Below are the code and all the weights of a small trained network. Each question names an input and a class and asks about switching units off, where a switched-off unit gives its printed mean instead of its output.

import numpy as np


def w(rows, s, z=0):
    codes = np.array(rows[::2]) - 128.0
    scale = np.full(codes.shape[1], s)
    scale[-1] = z or s
    return codes * scale


def f(y):
    return np.maximum(y, 0)


def log_softmax(a):
    a = a - a.max(-1, keepdims=True)
    return a - np.log(np.exp(a).sum(-1, keepdims=True))


def net(x, mask):
    res = np.array(x, float).reshape(1, 8) / 4 @ E
    y = f(res @ A[0][:, :-1].T + A[0][:, -1])
    res = res + np.where(mask, y, B[0][:, -1]) @ B[0][:, :-1]
    return log_softmax(res[-1] @ U[:, :-1].T + U[:, -1])


A, B = {}, {}
E = w([
[76,253,40],'x0',
[96,74,29],'x1',
[148,157,89],'x2',
[161,79,46],'x3',
[222,156,105],'x4',
[157,18,102],'x5',
[118,228,92],'x6',
[185,155,144],'x7',
],0.0059)
A[0] = w([
[11,74,93,250],'n1',
[100,134,86,41],'n2',
[75,74,111,100],'n3',
[232,211,184,18],'n4',
[99,122,49,151],'n5',
[126,186,125,2],'n6',
[45,151,83,117],'n7',
[187,212,152,34],'n8',
[139,76,181,98],'n9',
[123,88,193,194],'n10',
[113,148,60,48],'n11',
[129,99,141,198],'n12',
[112,135,191,244],'n13',
[207,139,109,72],'n14',
[177,82,37,116],'n15',
],0.012,0.0038)
B[0] = w([
[211,209,244,253],'n1',
[176,151,94,152],'n2',
[187,148,127,181],'n3',
[2,96,57,215],'n4',
[229,130,151,203],'n5',
[78,121,82,164],'n6',
[161,195,106,203],'n7',
[30,121,46,199],'n8',
[108,107,159,200],'n9',
[96,158,207,223],'n10',
[190,139,88,174],'n11',
[130,146,168,186],'n12',
[52,202,204,221],'n13',
[164,54,115,168],'n14',
[229,84,154,214],'n15',
],0.014,0.0069)
U = w([
[183,1,81,104],'0',
[163,65,185,86],'1',
[137,179,150,255],'2',
[43,81,68,118],'3',
[121,197,180,82],'4',
[182,236,71,54],'5',
[124,187,158,209],'6',
[61,36,225,84],'7',
],0.0082,0.0076)

Each question gives the input, the list of numbers given to net, and the class t.
The units are the neurons (one row each of A and B). Each row of codes is followed by its name. A weight is (code - 128) times the scale printed after its matrix; where a second scale follows, it is the last column's (A, B and U).
mask holds one flag per neuron, in row order. A switched-off neuron (its flag False) gives its mean, the last column of its row in B, instead of its output. The means were averaged over made-up inputs and are rounded, as every weight is.
A unit's drop is (log p(t) with every unit on - log p(t) with that unit switched off) / (log p(t) with every unit on - log p(t) with every unit switched off).
The circuit of an input: a set's keep is (log p(t) with only the set's units on - log p(t) with every unit switched off) / (log p(t) with every unit on - log p(t) with every unit switched off). Starting from the 12 units with the biggest drops (on a tie, the unit counted first), units are removed one at a time, each time the one whose removal leaves the highest keep (on an exact tie, the one counted first), for as long as the keep stays at least 0.8.
units of the circuit, in order: the units of the circuit, biggest drop first
most important unit: the unit with the biggest drop
k most important neurons: the k neurons with the biggest drops, biggest first
drop when u is switched off: that unit's drop, to one decimal
input [-8,-4,0,6,8,4,-4,5], class 7: most important unit => n10
input [-8,4,5,8,4,1,-5,6], class 0: units of the circuit, in order => n1; n14
input [-6,5,7,5,-5,3,2,-6], class 1: units of the circuit, in order => n15; n1; n13
input [-5,1,-4,2,6,4,-8,5], class 7: units of the circuit, in order => n10; n9
input [-7,-4,0,2,-8,2,4,-5], class 4: units of the circuit, in order => n1; n13; n10
input [7,-8,7,7,3,-3,8,-2], class 3: 2 most important neurons => n4; n8
input [-2,4,-4,8,0,8,7,-5], class 1: units of the circuit, in order => n1; n15
input [-6,-1,5,6,0,2,0,4], class 0: units of the circuit, in order => n1; n13
input [2,7,-4,-1,5,6,8,3], class 0: units of the circuit, in order => n15; n13; n1
input [-4,-1,-6,8,-2,4,4,-5], class 1: 2 most important neurons => n15; n13
input [0,5,-5,4,7,3,2,-7], class 0: 3 most important neurons => n15; n13; n10
input [5,2,0,4,-7,2,-7,-6], class 5: 2 most important neurons => n7; n3
input [6,1,-2,1,-4,-6,-1,6], class 5: 2 most important neurons => n7; n10
input [-7,-6,8,7,8,5,-6,7], class 0: units of the circuit, in order => n14
input [1,5,1,7,-1,5,-5,-4], class 1: 2 most important neurons => n1; n15
input [-4,-2,1,-3,4,0,-2,0], class 7: 2 most important neurons => n1; n7
input [-7,6,5,-4,-5,8,-5,-3], class 4: 3 most important neurons => n1; n10; n3
input [-8,7,6,5,-2,-4,7,6], class 0: drop when n13 is switched off => 0.1
input [8,-2,7,-4,1,-4,-2,-4], class 5: drop when n7 is switched off => 0.3
input [2,-6,-6,3,4,3,2,0], class 3: drop when n1 is switched off => 0.3
input [-1,1,-5,8,0,3,-7,-7], class 1: drop when n15 is switched off => 0.3
input [-4,-8,3,3,3,-6,-1,5], class 3: most important unit => n4
